Below is a small trained network, with its code and all its weights. Each question gives an input and a target symbol and asks what happens when units are switched off, that is, made to give their printed mean instead of their output.

import numpy as np


def w(rows, s, z=0):
    codes = np.array(rows[::2]) - 128.0
    scale = np.full(codes.shape[1], s)
    scale[-1] = z or s
    return codes * scale


def norm(h):
    return h / np.sqrt((h * h).mean(-1, keepdims=True) + 1e-5)


def f(y):
    return np.maximum(y, 0)


def softmax(a):
    e = np.exp(a - a.max(-1, keepdims=True))
    return e / e.sum(-1, keepdims=True)


def log_softmax(a):
    a = a - a.max(-1, keepdims=True)
    return a - np.log(np.exp(a).sum(-1, keepdims=True))


def net(x, mask):
    ids = ['βδεζθξπσφψω'.index(c) for c in x.split()]
    T = len(ids)
    res = E[ids] + P[:T]
    q, k, v = (norm(res) @ M[0].T for M in (Q, K, V))
    z = softmax(np.where(np.tri(T) > 0, q @ k.T / 4**0.5, -1e9)) @ v
    res = res + np.where(mask[0], z, O[0][:, -1]) @ O[0][:, :-1]
    y = f(norm(res) @ A[0][:, :-1].T + A[0][:, -1])
    res = res + np.where(mask[1:17], y, B[0][:, -1]) @ B[0][:, :-1]
    return log_softmax(norm(res)[-1] @ U[:, :-1].T + U[:, -1])


Q, K, V, O, A, B = {}, {}, {}, {}, {}, {}
E = w([
[89,90,88,84],'β',
[99,118,152,56],'δ',
[104,159,111,82],'ε',
[118,85,68,104],'ζ',
[120,91,124,85],'θ',
[220,102,101,123],'ξ',
[144,3,118,111],'π',
[102,123,83,121],'σ',
[129,126,89,158],'φ',
[126,154,121,115],'ψ',
[103,112,162,95],'ω',
],0.019)
P = w([
[183,152,125,138],'0',
[105,106,127,128],'1',
[111,160,96,137],'2',
[107,107,128,129],'3',
[115,159,95,137],'4',
[106,106,128,129],'5',
[183,174,248,94],'6',
[105,108,128,128],'7',
[115,133,119,70],'8',
[106,107,128,130],'9',
[124,218,114,104],'10',
[106,109,127,130],'11',
],0.015)
Q[0] = w([
[139,137,187,83],'head 1',
[231,155,56,4],'head 1',
[245,177,30,64],'head 1',
[152,58,149,222],'head 1',
],0.014)
K[0] = w([
[117,138,164,75],'head 1',
[195,147,74,73],'head 1',
[253,156,91,109],'head 1',
[153,88,155,168],'head 1',
],0.022)
V[0] = w([
[143,166,89,81],'head 1',
[91,110,118,79],'head 1',
[98,89,85,96],'head 1',
[122,133,254,140],'head 1',
],0.0068)
O[0] = w([
[129,156,198,215,217],'head 1',
[105,188,200,136,213],'head 1',
[54,195,192,146,222],'head 1',
[239,53,58,2,3],'head 1',
],0.0057,0.0042)
A[0] = w([
[175,171,153,99,199],'neuron 1',
[94,120,122,175,46],'neuron 2',
[158,204,153,134,168],'neuron 3',
[99,55,187,136,125],'neuron 4',
[168,108,204,101,187],'neuron 5',
[137,202,68,164,146],'neuron 6',
[131,156,138,173,144],'neuron 7',
[162,153,185,157,71],'neuron 8',
[117,125,129,86,150],'neuron 9',
[87,69,68,190,53],'neuron 10',
[84,91,48,194,252],'neuron 11',
[136,142,12,148,166],'neuron 12',
[154,62,87,166,255],'neuron 13',
[73,83,121,153,131],'neuron 14',
[105,9,146,204,198],'neuron 15',
[152,195,19,107,32],'neuron 16',
],0.014,0.0031)
B[0] = w([
[91,156,136,167,196],'neuron 1',
[172,121,134,62,184],'neuron 2',
[214,88,177,163,233],'neuron 3',
[118,79,175,175,254],'neuron 4',
[129,201,128,156,223],'neuron 5',
[31,158,56,102,217],'neuron 6',
[101,110,89,64,187],'neuron 7',
[110,66,131,114,174],'neuron 8',
[172,115,100,137,198],'neuron 9',
[85,40,115,72,179],'neuron 10',
[148,121,219,241,239],'neuron 11',
[201,186,157,117,174],'neuron 12',
[117,151,198,70,159],'neuron 13',
[153,189,96,112,254],'neuron 14',
[151,130,5,77,228],'neuron 15',
[207,59,191,153,166],'neuron 16',
],0.02,0.0055)
U = w([
[119,240,116,74,96],'β',
[152,106,113,108,134],'δ',
[170,162,135,199,182],'ε',
[78,165,140,139,170],'ζ',
[93,79,173,60,244],'θ',
[189,197,14,163,179],'ξ',
[214,178,136,52,1],'π',
[247,78,145,114,8],'σ',
[38,132,91,161,117],'φ',
[103,144,98,99,214],'ψ',
[125,25,112,206,17],'ω',
],0.011,0.0017)

Each question gives the input, a string of symbols that net reads in full, and the target symbol t.
The units are the heads (4 rows each of Q, K, V and O) and the neurons (one row each of A and B). Each row of codes is followed by its name. A weight is (code - 128) times the scale printed after its matrix; where a second scale follows, it is the last column's (O, A, B and U).
mask holds one flag per unit, heads first, then neurons. A switched-off unit (its flag False) gives its mean, the last column of its rows in O or B, instead of its output. The means were averaged over made-up inputs and are rounded, as every weight is.
A unit's drop is (log p(t) with every unit on - log p(t) with that unit switched off) / (log p(t) with every unit on - log p(t) with every unit switched off).
The circuit of an input: a set's keep is (log p(t) with only the set's units on - log p(t) with every unit switched off) / (log p(t) with every unit on - log p(t) with every unit switched off). Starting from the 12 units with the biggest drops (on a tie, the unit counted first), units are removed one at a time, each time the one whose removal leaves the highest keep (on an exact tie, the one counted first), for as long as the keep stays at least 0.8.
units of the circuit, in order: the units of the circuit, biggest drop first
most important unit: the unit with the biggest drop
top k neurons: the k neurons with the biggest drops, biggest first
drop when u is switched off: that unit's drop, to one decimal
input ψ θ θ θ ω σ θ δ θ θ θ, target σ: most important unit -> neuron 16
input ψ ε β, target σ: units of the circuit, in order -> neuron 12; neuron 10
input ψ ω θ β θ, target σ: units of the circuit, in order -> head 1; neuron 10; neuron 12
input θ θ δ ψ β β σ σ θ ψ ε, target ε: top 4 neurons -> neuron 3; neuron 16; neuron 15; neuron 1
input θ β θ ζ θ ξ ψ θ θ ξ, target π: top 3 neurons -> neuron 13; neuron 15; neuron 6
input θ δ ψ π φ θ θ θ θ, target ε: top 2 neurons -> neuron 15; neuron 6
input θ ψ β θ β θ θ θ θ θ δ ζ, target σ: top 3 neurons -> neuron 11; neuron 10; neuron 15
input ψ σ θ ψ θ θ δ σ φ, target σ: top 3 neurons -> neuron 16; neuron 12; neuron 10
input ψ θ θ β ε, target σ: top 2 neurons -> neuron 16; neuron 12
input θ ω ψ ω σ ψ θ θ θ ξ θ ζ, target σ: top 4 neurons -> neuron 11; neuron 10; neuron 15; neuron 12
input θ ψ β ψ θ β π θ ψ θ ε, target ε: top 4 neurons -> neuron 3; neuron 16; neuron 15; neuron 14
input θ ψ ζ θ π θ φ ω σ, target ε: top 3 neurons -> neuron 11; neuron 15; neuron 16
input δ β φ ψ σ ψ ψ ψ ε, target σ: drop when neuron 12 is switched off -> 0.0
input σ φ ψ β ξ β β σ θ σ ψ, target φ: drop when neuron 2 is switched off -> 0.1
input ψ ψ ζ ψ ε ξ θ β σ, target σ: units of the circuit, in order -> neuron 16
input θ ξ σ θ θ θ ψ ψ ψ θ ξ, target σ: drop when neuron 3 is switched off -> 0.7
